Here is a tiny trained network, its code and every weight. The questions are about switching its units off for an input and a class, where a switched-off unit gives its printed mean instead of its output.

import numpy as np


def w(rows, s, z=0):
    codes = np.array(rows[::2]) - 128.0
    scale = np.full(codes.shape[1], s)
    scale[-1] = z or s
    return codes * scale


def norm(h):
    return h / np.sqrt((h * h).mean(-1, keepdims=True) + 1e-5)


def f(y):
    return y / 2 * (1 + np.tanh(0.7978845608 * (y + 0.044715 * y**3)))


def log_softmax(a):
    a = a - a.max(-1, keepdims=True)
    return a - np.log(np.exp(a).sum(-1, keepdims=True))


def net(x, mask):
    res = np.array(x, float).reshape(1, 4) / 4 @ E
    u = 0
    for l in range(2):
        y = f(norm(res) @ A[l][:, :-1].T + A[l][:, -1])
        res = res + np.where(mask[u : u + 9], y, B[l][:, -1]) @ B[l][:, :-1]
        u += 9
    return log_softmax(norm(res)[-1] @ U[:, :-1].T + U[:, -1])


A, B = {}, {}
E = w([
[253,204,236,114,28],'x0',
[179,246,101,162,163],'x1',
[128,131,124,127,123],'x2',
[68,176,157,255,104],'x3',
],0.0062)
A[0] = w([
[135,102,118,156,165,84],'L0N1',
[155,70,184,91,52,97],'L0N2',
[182,72,177,35,108,80],'L0N3',
[106,32,117,183,108,92],'L0N4',
[53,65,215,205,28,3],'L0N5',
[110,100,178,202,211,126],'L0N6',
[71,2,105,115,163,87],'L0N7',
[93,138,86,31,188,131],'L0N8',
[9,18,158,105,85,122],'L0N9',
],0.0095,0.0053)
B[0] = w([
[105,180,113,136,144,125],'L0N1',
[114,44,51,124,124,186],'L0N2',
[67,68,121,73,109,195],'L0N3',
[103,169,160,105,72,176],'L0N4',
[193,173,152,51,209,195],'L0N5',
[96,157,110,120,91,172],'L0N6',
[187,146,186,120,129,241],'L0N7',
[174,142,55,142,254,202],'L0N8',
[151,175,213,138,80,253],'L0N9',
],0.0091,0.0061)
A[1] = w([
[193,116,193,24,149,136],'L1N1',
[81,175,100,192,150,234],'L1N2',
[166,153,31,6,204,206],'L1N3',
[119,41,193,172,161,114],'L1N4',
[208,84,211,87,179,95],'L1N5',
[255,152,221,18,149,66],'L1N6',
[97,123,54,178,192,253],'L1N7',
[93,167,63,131,90,63],'L1N8',
[115,115,211,147,39,189],'L1N9',
],0.0092,0.0032)
B[1] = w([
[46,116,44,143,127,214],'L1N1',
[135,71,139,40,113,166],'L1N2',
[129,235,197,188,111,203],'L1N3',
[125,239,90,136,91,130],'L1N4',
[119,103,80,197,121,191],'L1N5',
[56,100,74,198,99,247],'L1N6',
[152,37,175,82,76,167],'L1N7',
[98,124,76,142,84,126],'L1N8',
[240,188,136,92,254,186],'L1N9',
],0.0092,0.011)
U = w([
[61,120,86,233,87,102],'0',
[182,174,230,133,136,248],'1',
[102,7,144,52,50,27],'2',
],0.013,0.0018)

Each question gives the input, the list of numbers given to net, and the class t.
The units are the neurons (one row each of A and B). Each row of codes is followed by its name. A weight is (code - 128) times the scale printed after its matrix; where a second scale follows, it is the last column's (A, B and U).
mask holds one flag per neuron, layer by layer. A switched-off neuron (its flag False) gives its mean, the last column of its row in B, instead of its output. The means were averaged over made-up inputs and are rounded, as every weight is.
A unit's drop is (log p(t) with every unit on - log p(t) with that unit switched off) / (log p(t) with every unit on - log p(t) with every unit switched off).
The circuit of an input: a set's keep is (log p(t) with only the set's units on - log p(t) with every unit switched off) / (log p(t) with every unit on - log p(t) with every unit switched off). Starting from the 12 units with the biggest drops (on a tie, the unit counted first), units are removed one at a time, each time the one whose removal leaves the highest keep (on an exact tie, the one counted first), for as long as the keep stays at least 0.8.
units of the circuit, in order: the units of the circuit, biggest drop first
top k neurons: the k neurons with the biggest drops, biggest first
k most important neurons of layer l: the k neurons of layer l with the biggest drops, biggest first
drop when u is switched off: that unit's drop, to one decimal
input [3,0,-2,-5], class 2: units of the circuit, in order : L0N3
input [-3,6,4,0], class 1: units of the circuit, in order : L1N6, L1N1
input [-7,0,6,5], class 1: units of the circuit, in order : L1N6, L1N1
input [-4,6,-6,-8], class 1: 2 most important neurons of layer 1 : L1N3, L1N6
input [7,-6,-4,1], class 0: top 4 neurons : L0N5, L1N7, L1N2, L1N1
input [1,8,0,-8], class 0: top 2 neurons : L1N9, L1N6
input [5,0,-5,0], class 2: top 2 neurons : L1N3, L0N8
input [-4,6,8,-3], class 1: 2 most important neurons of layer 1 : L1N3, L1N6
input [-5,3,-2,0], class 1: top 2 neurons : L1N3, L0N8
input [8,-4,-7,8], class 0: 2 most important neurons of layer 0 : L0N5, L0N9
input [-5,8,-2,-5], class 1: top 2 neurons : L1N3, L1N6
input [-4,2,-1,-4], class 1: top 2 neurons : L0N8, L1N3
input [-4,0,2,7], class 1: drop when L0N8 is switched off : 0.4
input [-3,8,2,4], class 2: most important neuron of layer 1 : L1N2
input [8,-2,0,-2], class 2: drop when L0N5 is switched off : 0.3
input [2,6,0,7], class 1: drop when L1N6 is switched off : 0.7
